Each row is shifted at random along 8 fixed directions that mean nothing.
Known rows, with every way that one mark hangs from another:
{K362 {K280 K314 {K394 {K871 {K882 {K208 K286}}}}}}: [ 252  197 -100 -198   61  190 -118   73   23  166  -91    0   -7 -195
   14 -250  291  -59 -224  294 -199 -283  -62  308   61 -192  -47   71
 -372   34  241 -332 -245  -67  -23 -186  -45   -5  -42 -243  -93]
{K871 {K882 K208 {K394 K280}}}: [ 127  424   14 -191   29   15  -92 -415  172  250  384  -90 -150  -63
  178 -155 -148  -86 -268  -95    0 -426  171    3  362  110   43    6
 -243 -221   53  -63   -6  196  -33 -423   63 -130  113 -367 -363]
{K871 {K362 {K280 K394} {K487 K314 {K701 K208}}}}: [ 263 -180  121  130  464  311  -22  229  -64 -150  130 -108  263 -321
   72 -448  236   87  181   20 -355   46   13   74 -256 -137  -78  185
 -324  427  140 -207  108  -86 -250  170   76 -311 -346   83  116]
{K280 K314 {K394 K871}}: [ -75 -124 -349  407  -75 -604  -88  -67  142   43 -131  171   64  641
  -65   56  128 -111 -466   17  227  -69  -18  146  247   60 -170 -225
  183  -55   23 -133 -104  -36 -118  -96  140  122  -75 -166 -119]
{K314 {K280 {K394 K871}}}: [  80  174  130  637 -123 -360   25   11  144   50 -150  257  -54  373
 -187 -125 -143   -2 -103  216  515  290  243  303  225  241   66 -276
   51 -201 -248  -59  -82 -121  -37 -120    1 -146 -218 -167  -90]
{K882 {K208 K701} {K314 K280}}: [ -33  194  401 -367 -290  357  -59  -96  -35  134 -229  -52 -343 -142
 -159  225 -266   88   80  -65   13  -56  157  505  126   81  394 -147
  122  389  147   90  100 -209   -2  285 -292 -156  316   57 -123]
{K487 {K314 K280} K394 {K871 K362}}: [ 295 -305 -277 -107  209 -441 -286  202 -384  120  -99 -316 -100  177
   26  -99  413 -364 -468  139 -294 -243    9  -76  367 -275   87 -364
  -86  116  334  -10  194 -137  117    9   35 -286  109 -196  -20]
{K487 K314 {K394 {K871 K362}} K701}: [ 209  110  264   92  349   39 -192 -133  -29  -98 -108  105   58 -157
  -98 -138    3 -117    8 -145  -78  121  130   64   63 -169   33   69
  -92  277  -24  264  301  -16  222  139 -279 -160  202  -44 -192]
{K487 K314 {K394 K280} K701}: [-163 -130  -36  164   80  -83  -78 -175  231 -131 -184   59    5  270
  -31  -16  -58  -37   84 -313  -40   -1  119  256  -38  -96  233 -161
  196  415 -162   45  -57  -49  -15  374 -116 -169  107  176 -121]
{K280 K314 {K394 {K871 K362 K882}}}: [ 136   90    7  350  255 -392 -232    9 -287  -54 -397   59   61  163
 -187  -49  379 -112 -327  136  284   49 -223 -108  314  -29   53 -278
 -184 -151  308  -14  134 -143  -98   -6 -199  -57   31 -340 -152]
{K314 {K280 {K394 {K871 K362}}}}: [ -12 -106  -68 -105 -131 -262 -139  157  -68   49 -336  -26 -254  271
  -81  289  146 -223 -164  128  168 -124  146  439  392  -57  223 -390
  227  161  126  262   -7 -130  129   -8  -39   48  173 -122  -89]
{K487 K362 K394 {K701 {K208 K286 K871 K882}}}: [ -15   92 -322  311   58  155   -3  285  314 -354  -28   49   93   -9
   90 -281  313   15  -51 -188  -68 -141  -91   30 -190   16   -7   57
   26  149   15 -279 -316 -175 -215  295  -24 -115 -342  -73  107]
{K871 {K280 K394} K362}: [-208 -547 -568  882   60 -607   65  410 -249 -321 -532  -28   20  789
 -192    4  381   15 -180  323  263  228    2  146    4  -41   55 -485
  499  145  200  148 -222 -164 -194  294   95  146 -176    6  183]
{K208 K286 K701 K871}: [-122  343  -55 -218 -440  168 -330 -519  681   64  247  322   -3 -161
  -84  162 -362 -162 -519 -314   33 -450  207  323  288  403  -73  130
  143  266 -406 -136  -76  -34   66 -166   26  161  186 -130 -415]
{K286 K394 {K871 K882}}: [-144   72  114 -140 -121  -78   43  -90  324  -29 -122  166 -182  331
   50  220   49 -128 -209 -320   23  -62   26  198  142   32  189   22
  369  -17  -70  139  -11  -67    9   59  -76  223  150   54 -297]
{K487 K362 {K701 {K208 K882}}}: [ 126   60 -189  425  346 -207  -99  377 -136 -326 -308 -181  127  123
   57 -296  715   29 -392  351  120  -88 -318 -260   69 -232    2  -80
 -284   15  517 -344 -102 -204 -333  273 -235 -204 -360 -162  186]
{K286 {K208 K701 K882} {K394 K280 {K871 K362}}}: [ 153 -125    5  456  630 -144  -74   75 -303 -409 -185  116   60   15
  -97 -203  173  -49  102  -53 -132  237  -37 -227 -157 -189    2   45
   13   -7  201  -79  -79  145    7  199 -293  181  -43 -107 -111]
{K394 {K280 K314} {K871 {K362 {K487 K701}}}}: [ 109 -166   90  126  322 -305 -289   40 -121 -177 -335    8  154  -35
 -115    4  166 -223 -140  145   36   39   -2  109  192 -149  108 -182
  -84  292  217  -83  198 -141  -48  174 -172  -82   -3  -74  -64]
{K871 {K362 K487} {K882 {K394 K280}}}: [ -67 -131 -109  483  308  -14  177  130   49 -268   61  174  166   94
  160 -252    0   14  235   44  -32   91  157  149 -204  -28 -161   10
  155  111   29   22  -74  150 -222  -96  135   82 -334   81  -40]
{K394 {K280 K314} {K871 {K362 {K487 {K701 K208}}} K882}}: [ 264 -337 -148 -142  617 -297  -72  -62 -452  -31  245 -328   91  -74
   40 -257   66 -394 -141 -304 -598  -77   91 -377  -22 -203   40  -84
  -15  148  291   31  247   31   39  -98   92  -36  167 -184  -41]
{K882 {K208 K701} K314 {K394 K280 {K871 {K362 K487}}}}: [ 505  -78   37 -198   99 -226 -224  105 -327  242  163 -382 -218 -199
   20 -119  -26 -183 -165   76 -119 -184  151  -59  549  175  117 -222
 -235  -56  526   27  422 -188  -21  -49  177 -449  -32 -410 -150]
{K394 K280 {K871 {K882 K208}}}: [  13  228   55   22  390 -395 -284 -391 -177  -16 -209  -90  -73  127
   16   99  166 -267 -488 -127  136 -177 -136 -268  354 -116  423 -216
 -105 -203  303 -127   69  133  -54  -30 -351   50  266 -336 -349]
{K871 {K280 K314 K394}}: [  73  116   35 -287  -51  184 -163 -171  234  200   26  123   61  -77
    6  -45  113  -19 -164  116 -124 -347   53  500  166 -157 -168   78
 -237  287  -20  -92 -104   24   -6 -245   22   13  100  -65 -202]
{K882 {K208 K286 K871} {K314 {K280 K394}}}: [ -35  138  -52 -263 -530  315  -37  199  244  198 -134   77 -286  -60
  -21  118  -79   61   -8  117   10 -258  146  752   84  122  136 -140
   97  265   54 -167 -282 -256  -77   79   33  -72  -45  -68  -22]
{K871 {K362 {K280 K314} K487} {K882 K394}}: [-218 -312 -527   74  104 -142  -61  -60   91 -196   51   82  227  250
  131   -4   48 -119 -152  -32 -290 -383   14  226  -76  -58 -267  -69
  236  296   95 -206 -159  172 -233 -176  279  346  -59   63  -87]
{K286 {K394 {K871 K882}}}: [-148    1  -85  443   57 -157  104  227  313 -217 -313  354   38  325
  169  -43  330   70  -75  172  298   47  -89  308  -83 -139  -44   63
  124   18   70 -157 -348  -50 -261   99  -70  195 -425  119  -53]
{K362 {K280 K314 K394} {K487 {K871 {K882 K208}}}}: [ 234 -276 -137  229  402  -44  274  264 -185  -92  -67  -99  120  297
   -7 -372  271  -51   19   27 -453  235  -43   44 -398 -368  -22  112
  105   14  233 -227 -102    0 -110   86   55   61  -99   92  110]
{K882 {K208 K286 K701 K871} {K314 K280} K394}: [  -5 -581 -412  408   87  113  428  490 -403  -78  156  -75 -207  230
   45 -307 -113   87  415 -319 -591  235  163  152 -548   37  -89  -96
  555  303  314   70 -184 -112 -202  352  302  -27 -276  225  203]
{K208 K701 K871 {K882 {K314 K280} K394}}: [ -52   39  205 -500 -137  179 -143 -279 -145   56 -273  -95 -391   41
 -216  381 -191 -181  105 -827 -248 -160 -115  189  242  166  588 -355
  354  210  206  177  197 -209   57  439 -254  -99  569   48 -386]
{K394 K280 {K871 K362 K882}}: [-304  -74 -107  261   64    4  205   81  166 -201 -136  328  -45  123
  187   71  -95  -28  248   28  108   57  239  493 -250  -88   42  -22
  382  296 -114  106 -324  143 -106 -131  -14  335 -233  192  -29]
{K487 {K701 {K208 K871}}}: [ 199   32  -43    4   26  -45    6   18  128   85  172 -118  -94  111
   -3 -164  108 -110 -406 -107 -131  -65  103  -13   88   -4   42  103
   53  107   51   -8    3 -158   10   34   25  -87  -36  -81  -49]
{K286 {K871 {K280 K394} {K882 K314}}}: [ 135  216  100  682  465 -206  -84 -434 -125 -157   -3  355  312   82
 -251 -383 -191  -20 -120   39  -40  246   52 -139 -168  -37 -240  126
 -117 -244 -163 -182   18  216   36 -274 -198  235  127 -179 -280]
{K208 K286 {K882 K314 {K394 K280 {K871 K362}}}}: [-154   44 -243 -299   29  319   -8  -67  115 -105 -112  250  -78 -100
  108  160 -173 -159  238 -130 -402 -309  204  620 -126 -218 -163   51
  316  387   86  197 -191  239  254 -166  -87  467  291   69 -227]
{K394 {K280 K314} {K871 K882}}: [  63  229   68 -113  303 -101 -127 -513   16   80   12  245   95   29
  -75  -43 -212 -277 -217  -65 -214  -93  185  174   26 -266 -100   80
  -16   63 -136  -23  -16  302  301 -419 -239  363  427 -111 -357]
{K394 {K871 {K280 K314} {K362 {K487 K701}} K882}}: [ 311 -477 -186 -647   56 -139   55  119 -293  192  129 -372 -208   -4
  -77  -38  -81 -476  -87 -130 -765 -133  366  184   86 -248   63 -127
  348  401  167  439  244 -198  387 -148  214   54  460    2  -27]
{K882 {K314 K280} K394}: [ 331  -42  -37  175  331  -68   63   13 -380  147  118   -2    3  167
  -68 -343  -35  -98 -105  275 -404   50  231  121   19 -295 -383   -2
  -45   20  235  156  174  183  256 -310  -13   57  186  -54 -117]
{K280 K314 {K394 {K871 {K362 K487} K882}}}: [-111 -314 -181 -343   -2 -112  106   12   63   15   73   31  -62  250
  100  223  -43 -267   11 -463 -354 -158  123  278   -4  -52  -25  -85
  479  289   53  282  100   14   15 -102  227  248  203   59 -141]
{K208 K286 K871 {K882 {K314 {K280 K394}}}}: [ 373  573  127  146 -368  261 -226   53  220  104 -360  327  -13 -201
 -408 -254  -63   17 -228  671  184  -23  146  643  178   18 -172  -47
 -337  -69 -140 -375 -258 -260  283 -173 -302  -37   70 -261 -115]

Rows:
[ 142  171  222 -278 -257  359    5 -143 -231  228  124 -244 -320 -293
 -309  -92 -389  -41   22 -328 -218   44  273   74  162  508  388 -252
  137  175  -31  241  303 -297   75   13   11 -285  352 -242 -174] | {K871 {K362 {K280 K314}} {K882 {K208 K286 K701}}}
[ 148 -157 -110   69   56  -27  -78   58  -46 -169 -113   -9   55   -3
 -163  -89  -77 -156 -114  -22 -296   -1   77  154  -21   55   45  -91
  192  256   94 -156  103 -156   -6   90   -8   41    7   75  -53] | {K208 {K871 {K362 K280 {K487 K701}}} {K882 K314}}
[ 134  101  289 -145   40  300  -71   81 -110  -41 -386  -42 -175 -259
 -116  -37  200  138  147   25  -42  -17 -186  271  -59 -131  355   54
 -168  161  369 -150 -117 -294 -189  403 -301 -146   49  -18  -76] | {K286 {K871 {K280 K394} {K882 {K208 K701} K314}}}
[ -73 -255 -682  105 -406 -318 -247  -28  292  -20   97  -82 -135  290
  -72   29  -30 -140 -531  -80  -67 -439  136  136  249  316   42 -200
  306  112  -41 -276 -366 -209 -110  119  321   90  -28 -247 -105] | {K882 {K208 {K286 K394} K701 {K871 K280}}}
[ 290 -277 -172   65   82 -184  140  406   -1  149  -50 -124  -98  367
  142 -254  426 -120 -264   99 -288   67   43  152    1 -338  -51    4
   90  149  211   28   35 -190   50  132  100 -255 -196  112   72] | {K487 K314 K394 K871}
[ -43  184   43   94  272   67    1 -112   67 -178 -268  137   32   87
   20  -54   23  -92  204 -129  -76   73   64  260 -144 -294  147   -9
   98  138  -41   22  -36  127  115   44 -289   99  195   27 -163] | {K487 K314 K362 {K871 {K882 {K394 K280}}}}
[ -90  -29   46  180  -64 -124 -179 -309  412  -60  123  107  212   76
  -23  -99 -254  -51 -244 -186    5  -92  140  146   86  292   88  -64
   34  324 -283 -355  120 -103 -267   82  110 -210 -169  102 -170] | {K362 K280 {K487 K314 K701}}
[ 121 -274 -308  231  168 -432   94  217 -158   -2   31 -170  -52  411
   46 -140  210 -255 -303   94 -197   64  186  -10  106 -136   10 -183
  290   28  105  133   90  -21   55 -172  148   15  -42  -77   31] | {K487 K362 {K871 K280}}
[ -17  -36  -82 -202  102  -62 -162  -69  -13  -42 -293  -25  -99  118
  -14  163  331 -227 -372 -209 -161 -228 -212   91  163 -158  338 -147
  134  143  238 -117  -88  -86  -63  148 -221  110  155   11 -239] | {K208 {K871 K280} K882}
[ 280 -241 -517 -358   51 -222   52   -1 -124  426  570 -279 -207  236
  265 -184   33 -248 -348 -130 -587 -470  198   64  199 -133 -275  -10
   30  -16  302  -78  -63  171   59 -451  455    2   21 -244 -136] | {K882 {K208 K871} {K394 {K280 K314}}}
[-153  -29  -29 -418  -27  104 -190  -35   -7  176  117  -94  -58 -265
  316   79  307  -63 -211 -186  -82 -581 -222  135  318  198  182 -217
 -252  289  309 -253   48 -104 -545 -190  195 -239 -318  -67 -179] | {K871 {K362 {K280 K314}} K882}
[   1 -108  143 -188 -347  122  217  -42  218   95  254 -253 -267  204
 -174   85 -556 -117   52 -420 -146  177  582  304  101  470  397 -183
  617  327 -371  441  297 -239  142   54  255 -130  242   60  -42] | {K871 {K362 K280 {K487 {K701 K208}}}}
